Below are the code and all the weights of a small trained network. Each question names an input and a target symbol and asks about switching units off, where a switched-off unit gives its printed mean instead of its output.

import numpy as np


def w(rows, s, z=0):
    codes = np.array(rows[::2]) - 128.0
    scale = np.full(codes.shape[1], s)
    scale[-1] = z or s
    return codes * scale


def norm(h):
    return h / np.sqrt((h * h).mean(-1, keepdims=True) + 1e-5)


def f(y):
    return np.maximum(y, 0)


def softmax(a):
    e = np.exp(a - a.max(-1, keepdims=True))
    return e / e.sum(-1, keepdims=True)


def log_softmax(a):
    a = a - a.max(-1, keepdims=True)
    return a - np.log(np.exp(a).sum(-1, keepdims=True))


def net(x, mask):
    ids = ['αγζξπφψ'.index(c) for c in x.split()]
    T = len(ids)
    res = E[ids] + P[:T]
    u = 0
    for l in range(2):
        r = norm(res)
        for j in range(2):
            rows = slice(2 * j, 2 * j + 2)
            q, k, v = (r @ M[l][rows].T for M in (Q, K, V))
            z = softmax(np.where(np.tri(T) > 0, q @ k.T / 2**0.5, -1e9)) @ v
            o = O[l][rows]
            res = res + np.where(mask[u + j], z, o[:, -1]) @ o[:, :-1]
        u += 2
        y = f(norm(res) @ A[l][:, :-1].T + A[l][:, -1])
        res = res + np.where(mask[u : u + 4], y, B[l][:, -1]) @ B[l][:, :-1]
        u += 4
    return log_softmax(norm(res)[-1] @ U[:, :-1].T + U[:, -1])


Q, K, V, O, A, B = {}, {}, {}, {}, {}, {}
E = w([
[151,161,115,135,115],'α',
[125,124,138,168,106],'γ',
[133,169,127,120,137],'ζ',
[147,157,170,108,143],'ξ',
[170,138,149,141,99],'π',
[96,83,89,4,115],'φ',
[100,135,159,147,128],'ψ',
],0.035)
P = w([
[127,61,113,109,148],'0',
[87,164,122,98,72],'1',
[61,119,108,64,50],'2',
[101,74,97,86,103],'3',
[156,118,101,139,246],'4',
[106,195,135,137,121],'5',
[82,191,140,105,44],'6',
],0.013)
Q[0] = w([
[183,76,118,189,243],'L0H0',
[144,196,154,200,158],'L0H0',
[142,210,157,213,159],'L0H1',
[203,71,124,197,251],'L0H1',
],0.031)
K[0] = w([
[131,228,173,195,110],'L0H0',
[98,162,151,90,43],'L0H0',
[88,161,153,93,39],'L0H1',
[125,252,180,219,112],'L0H1',
],0.033)
V[0] = w([
[254,145,85,57,80],'L0H0',
[56,138,83,134,129],'L0H0',
[169,34,123,167,21],'L0H1',
[172,94,225,94,66],'L0H1',
],0.02)
O[0] = w([
[96,64,217,172,183,254],'L0H0',
[71,183,140,125,131,116],'L0H0',
[199,100,86,147,253,11],'L0H1',
[207,107,154,148,109,204],'L0H1',
],0.016,0.0083)
A[0] = w([
[81,142,116,154,152,115],'L0N0',
[170,66,101,73,108,89],'L0N1',
[87,40,88,1,142,3],'L0N2',
[103,74,75,125,126,41],'L0N3',
],0.028,0.0045)
B[0] = w([
[69,141,137,149,136,235],'L0N0',
[80,167,98,163,117,253],'L0N1',
[212,193,168,2,132,250],'L0N2',
[99,171,133,145,126,151],'L0N3',
],0.023,0.0047)
Q[1] = w([
[100,178,114,112,145],'L1H0',
[117,97,76,241,71],'L1H0',
[84,75,84,251,90],'L1H1',
[161,202,219,150,116],'L1H1',
],0.027)
K[1] = w([
[85,178,120,107,145],'L1H0',
[150,144,155,64,121],'L1H0',
[52,74,131,255,110],'L1H1',
[147,191,205,106,128],'L1H1',
],0.033)
V[1] = w([
[48,200,80,251,147],'L1H0',
[156,121,193,192,119],'L1H0',
[156,207,64,205,98],'L1H1',
[119,145,195,218,107],'L1H1',
],0.026)
O[1] = w([
[3,160,185,123,14,158],'L1H0',
[120,159,50,118,97,205],'L1H0',
[182,110,188,37,200,87],'L1H1',
[160,76,19,47,104,251],'L1H1',
],0.016,0.013)
A[1] = w([
[196,121,137,136,190,49],'L1N0',
[39,82,114,201,196,2],'L1N1',
[65,215,160,251,210,98],'L1N2',
[118,89,215,171,127,98],'L1N3',
],0.033,0.0043)
B[1] = w([
[91,128,148,174,84,255],'L1N0',
[126,109,160,21,178,210],'L1N1',
[120,203,4,108,146,210],'L1N2',
[182,119,72,197,149,158],'L1N3',
],0.032,0.0087)
U = w([
[63,82,109,38,205,92],'α',
[78,227,65,188,171,93],'γ',
[2,113,131,160,62,179],'ζ',
[212,121,53,91,17,24],'ξ',
[118,74,168,202,166,254],'π',
[104,119,94,121,130,65],'φ',
[174,188,195,79,117,166],'ψ',
],0.0088,0.0042)

Each question gives the input, a string of symbols that net reads in full, and the target symbol t.
The units are the heads (2 rows each of Q, K, V and O) and the neurons (one row each of A and B). Each row of codes is followed by its name. A weight is (code - 128) times the scale printed after its matrix; where a second scale follows, it is the last column's (O, A, B and U).
mask holds one flag per unit, layer by layer, with each layer's heads first. A switched-off unit (its flag False) gives its mean, the last column of its rows in O or B, instead of its output. The means were averaged over made-up inputs and are rounded, as every weight is.
A unit's drop is (log p(t) with every unit on - log p(t) with that unit switched off) / (log p(t) with every unit on - log p(t) with every unit switched off).
The circuit of an input: a set's keep is (log p(t) with only the set's units on - log p(t) with every unit switched off) / (log p(t) with every unit on - log p(t) with every unit switched off). Starting from all 12 units, units are removed one at a time, each time the one whose removal leaves the highest keep (on an exact tie, the one counted first), for as long as the keep stays at least 0.8.
units of the circuit, in order: the units of the circuit, biggest drop first
top k neurons: the k neurons with the biggest drops, biggest first
which heads matter: for each layer, one digit per head in row order, 1 if its drop is at least 0.15 and else 0, layers parted by /
input ζ γ γ α α, target γ: which heads matter	01 / 01
input α ξ ζ π, target α: which heads matter	11 / 00
input ψ ζ ζ ξ α ζ ξ, target ξ: units of the circuit, in order	L0H1, L1H0
input ζ ψ π ψ α π π, target ψ: which heads matter	10 / 01
input α π ξ ζ, target α: which heads matter	10 / 00
input ζ ξ α γ α ξ π, target γ: which heads matter	11 / 01
input ζ ζ π ζ ζ π, target π: which heads matter	01 / 00
input ζ ξ ζ ψ ξ ζ α, target ψ: units of the circuit, in order	L0H0, L1H1, L0H1
input ψ ξ ζ γ, target ψ: units of the circuit, in order	L0H0, L1H1
input ξ γ ξ ζ, target ξ: units of the circuit, in order	L0H1, L1H0
input α ξ ψ α π π ξ, target α: top 2 neurons	L0N2, L1N1
input ψ ζ ζ ζ α, target ζ: units of the circuit, in order	L1H0, L0N2
input π φ ζ α ψ, target α: units of the circuit, in order	L0N2, L1N1
input ζ ζ γ ζ ξ ζ, target γ: which heads matter	01 / 01
input ζ α ξ ξ ζ ζ γ, target ξ: units of the circuit, in order	L1H0, L0H1
input ζ ζ ζ ξ α, target ζ: which heads matter	01 / 00
input α ζ ζ ζ ζ φ γ, target π: top 3 neurons	L0N2, L1N0, L1N2
input ζ ζ ξ ζ ξ α, target ξ: which heads matter	01 / 00
input γ ξ ψ, target γ: units of the circuit, in order	L0H1, L1N2, L1H1
input φ π ζ γ ξ, target γ: top 4 neurons	L0N2, L1N2, L0N0, L1N0
input π ζ ξ φ γ ζ ψ, target α: top 4 neurons	L0N0, L0N1, L0N2, L1N1
input α ξ φ, target ψ: which heads matter	00 / 00
input ψ ζ α, target ψ: units of the circuit, in order	L0H0, L1H1, L1H0
